Below are the code and all the weights of a small trained network. Each question names an input and a class and asks about switching units off, where a switched-off unit gives its printed mean instead of its output.

import numpy as np


def w(rows, s, z=0):
    codes = np.array(rows[::2]) - 128.0
    scale = np.full(codes.shape[1], s)
    scale[-1] = z or s
    return codes * scale


def f(y):
    return y / 2 * (1 + np.tanh(0.7978845608 * (y + 0.044715 * y**3)))


def log_softmax(a):
    a = a - a.max(-1, keepdims=True)
    return a - np.log(np.exp(a).sum(-1, keepdims=True))


def net(x, mask):
    res = np.array(x, float).reshape(1, 8) / 4 @ E
    y = f(res @ A[0][:, :-1].T + A[0][:, -1])
    res = res + np.where(mask, y, B[0][:, -1]) @ B[0][:, :-1]
    return log_softmax(res[-1] @ U[:, :-1].T + U[:, -1])


A, B = {}, {}
E = w([
[120,124,128,10,57,186,135,85,204,73,59],'x0',
[95,45,197,125,30,150,109,192,14,93,132],'x1',
[74,77,135,219,138,117,50,76,189,152,18],'x2',
[95,173,169,1,197,86,38,83,63,146,114],'x3',
[29,93,28,70,133,144,199,133,45,190,33],'x4',
[127,125,129,130,130,130,130,125,126,125,130],'x5',
[112,77,78,94,89,223,40,92,155,241,229],'x6',
[11,149,210,151,60,104,232,75,176,178,196],'x7',
],0.0076)
A[0] = w([
[213,214,152,38,121,164,208,165,113,134,202,98],'neuron 0',
[87,202,177,65,198,62,75,96,102,130,109,124],'neuron 1',
[103,62,97,92,121,220,49,90,158,225,224,2],'neuron 2',
[65,93,19,114,215,141,207,113,132,188,78,165],'neuron 3',
[152,212,57,129,254,104,153,22,252,173,115,73],'neuron 4',
[186,143,220,153,103,163,109,112,182,88,177,74],'neuron 5',
[98,148,210,144,180,62,200,173,145,64,85,39],'neuron 6',
[146,171,126,49,81,141,134,73,229,112,75,177],'neuron 7',
[197,138,236,133,126,142,87,124,150,105,141,43],'neuron 8',
[42,172,187,112,112,60,164,92,144,178,157,51],'neuron 9',
[102,112,214,73,113,97,60,73,44,149,133,190],'neuron 10',
[36,148,173,155,103,115,182,92,162,161,179,76],'neuron 11',
[117,99,109,169,179,110,101,159,115,198,201,98],'neuron 12',
[88,142,205,127,86,134,179,42,154,190,184,75],'neuron 13',
[109,77,158,180,146,141,86,72,152,125,73,105],'neuron 14',
[136,93,178,72,81,251,114,110,135,32,110,133],'neuron 15',
[103,133,140,171,169,109,75,88,206,165,52,86],'neuron 16',
[253,70,44,101,194,158,45,180,127,151,100,45],'neuron 17',
[207,70,77,198,116,183,178,183,177,118,102,181],'neuron 18',
[83,85,200,193,26,119,32,134,80,123,59,114],'neuron 19',
[125,167,144,238,194,47,105,165,51,205,172,150],'neuron 20',
[136,181,136,70,209,111,51,71,107,126,116,119],'neuron 21',
[188,177,194,188,178,100,42,86,234,100,201,84],'neuron 22',
[125,161,144,126,170,51,163,132,91,26,51,54],'neuron 23',
[144,186,105,104,140,192,166,151,69,89,184,83],'neuron 24',
],0.0074,0.0044)
B[0] = w([
[146,153,66,93,93,36,114,108,145,183,143,218],'neuron 0',
[132,161,118,179,116,171,171,112,149,147,184,217],'neuron 1',
[197,36,163,124,202,148,172,147,238,199,86,239],'neuron 2',
[62,165,135,90,143,167,166,125,76,159,125,247],'neuron 3',
[146,70,204,102,146,67,177,211,56,72,195,254],'neuron 4',
[81,148,120,86,107,163,160,147,99,162,81,207],'neuron 5',
[158,77,152,147,234,132,126,132,226,172,133,215],'neuron 6',
[162,104,170,171,136,126,133,9,70,105,119,225],'neuron 7',
[54,153,126,114,145,152,150,186,102,185,41,182],'neuron 8',
[109,166,90,158,168,143,55,152,129,88,80,203],'neuron 9',
[120,146,121,174,93,178,179,164,139,107,203,216],'neuron 10',
[110,160,82,141,163,144,57,169,122,46,121,220],'neuron 11',
[153,93,176,148,125,119,141,74,131,116,101,182],'neuron 12',
[141,127,94,134,174,126,28,143,126,73,107,222],'neuron 13',
[169,181,41,120,89,54,134,123,143,157,142,181],'neuron 14',
[139,110,193,146,126,100,132,62,82,99,102,204],'neuron 15',
[149,173,61,75,56,41,112,130,143,179,159,195],'neuron 16',
[141,134,74,140,187,144,59,163,104,84,86,219],'neuron 17',
[141,201,106,200,84,189,142,139,139,97,203,233],'neuron 18',
[132,106,103,82,98,46,132,162,110,142,187,221],'neuron 19',
[171,117,166,165,94,130,133,1,76,121,86,247],'neuron 20',
[137,198,111,174,77,177,147,142,162,70,161,208],'neuron 21',
[38,125,117,69,113,151,174,136,102,132,71,249],'neuron 22',
[167,51,124,121,171,160,129,152,206,161,74,214],'neuron 23',
[126,144,85,85,119,61,94,118,129,179,133,168],'neuron 24',
],0.0091,0.0095)
U = w([
[163,79,141,117,183,156,144,140,244,172,119,106],'0',
[130,156,82,121,169,157,23,155,127,51,116,93],'1',
[44,143,115,82,111,178,187,144,86,180,89,125],'2',
[146,162,68,92,84,32,120,112,162,175,174,92],'3',
[131,84,168,105,113,98,145,184,96,92,208,254],'4',
[156,116,160,142,114,138,134,9,104,97,123,98],'5',
[128,182,109,162,85,212,173,138,200,91,218,108],'6',
],0.012,0.0099)

Each question gives the input, the list of numbers given to net, and the class t.
The units are the neurons (one row each of A and B). Each row of codes is followed by its name. A weight is (code - 128) times the scale printed after its matrix; where a second scale follows, it is the last column's (A, B and U).
mask holds one flag per neuron, in row order. A switched-off neuron (its flag False) gives its mean, the last column of its row in B, instead of its output. The means were averaged over made-up inputs and are rounded, as every weight is.
A unit's drop is (log p(t) with every unit on - log p(t) with that unit switched off) / (log p(t) with every unit on - log p(t) with every unit switched off).
The circuit of an input: a set's keep is (log p(t) with only the set's units on - log p(t) with every unit switched off) / (log p(t) with every unit on - log p(t) with every unit switched off). Starting from the 12 units with the biggest drops (on a tie, the unit counted first), units are removed one at a time, each time the one whose removal leaves the highest keep (on an exact tie, the one counted first), for as long as the keep stays at least 0.8.
units of the circuit, in order: the units of the circuit, biggest drop first
most important unit: the unit with the biggest drop
k most important neurons: the k neurons with the biggest drops, biggest first
drop of u: that unit's drop, to one decimal
input [-5,1,-6,-7,-3,3,-6,-7], class 1: 2 most important neurons -> [neuron 17; neuron 2]
input [-6,8,-6,7,4,3,-8,-4], class 0: 3 most important neurons -> [neuron 23; neuron 6; neuron 4]
input [8,-4,-1,1,2,-2,7,-5], class 5: units of the circuit, in order -> [neuron 7]
input [-1,-8,8,2,-7,-4,-4,4], class 3: 3 most important neurons -> [neuron 16; neuron 14; neuron 3]
input [-1,1,1,-1,1,5,4,5], class 1: units of the circuit, in order -> [neuron 11; neuron 13]
input [0,-7,2,3,6,-5,-8,7], class 0: 2 most important neurons -> [neuron 6; neuron 23]
input [-5,-7,4,0,-4,-5,-4,7], class 1: 4 most important neurons -> [neuron 9; neuron 11; neuron 13; neuron 19]
input [2,-7,2,-8,-5,-8,0,-8], class 1: 3 most important neurons -> [neuron 17; neuron 10; neuron 1]
input [-3,6,-6,-7,3,-2,0,-2], class 6: 4 most important neurons -> [neuron 18; neuron 4; neuron 19; neuron 16]
input [-4,6,2,0,-7,7,3,-5], class 2: units of the circuit, in order -> [neuron 8; neuron 22]
input [7,-1,1,-3,3,-8,-6,6], class 5: 3 most important neurons -> [neuron 7; neuron 2; neuron 17]
input [2,4,-6,1,4,-5,2,-4], class 3: units of the circuit, in order -> [neuron 0; neuron 24]
input [-6,-6,7,-2,7,-4,-2,7], class 1: 2 most important neurons -> [neuron 11; neuron 9]
input [-3,-7,5,2,0,6,4,-6], class 4: units of the circuit, in order -> [neuron 4]
input [-5,7,8,5,0,-5,-5,-2], class 3: units of the circuit, in order -> [neuron 19; neuron 14]
input [5,-1,-3,6,3,0,2,-4], class 6: 4 most important neurons -> [neuron 21; neuron 20; neuron 10; neuron 1]
input [2,-2,6,7,-1,-7,-6,2], class 6: units of the circuit, in order -> [neuron 21; neuron 1]
input [-6,-2,-6,-6,-4,-6,2,6], class 1: drop of neuron 20 -> 0.0
input [7,3,-1,7,-8,-3,-4,5], class 2: drop of neuron 20 -> 0.1
input [-2,-1,-1,-6,3,8,-8,4], class 0: most important unit -> neuron 6
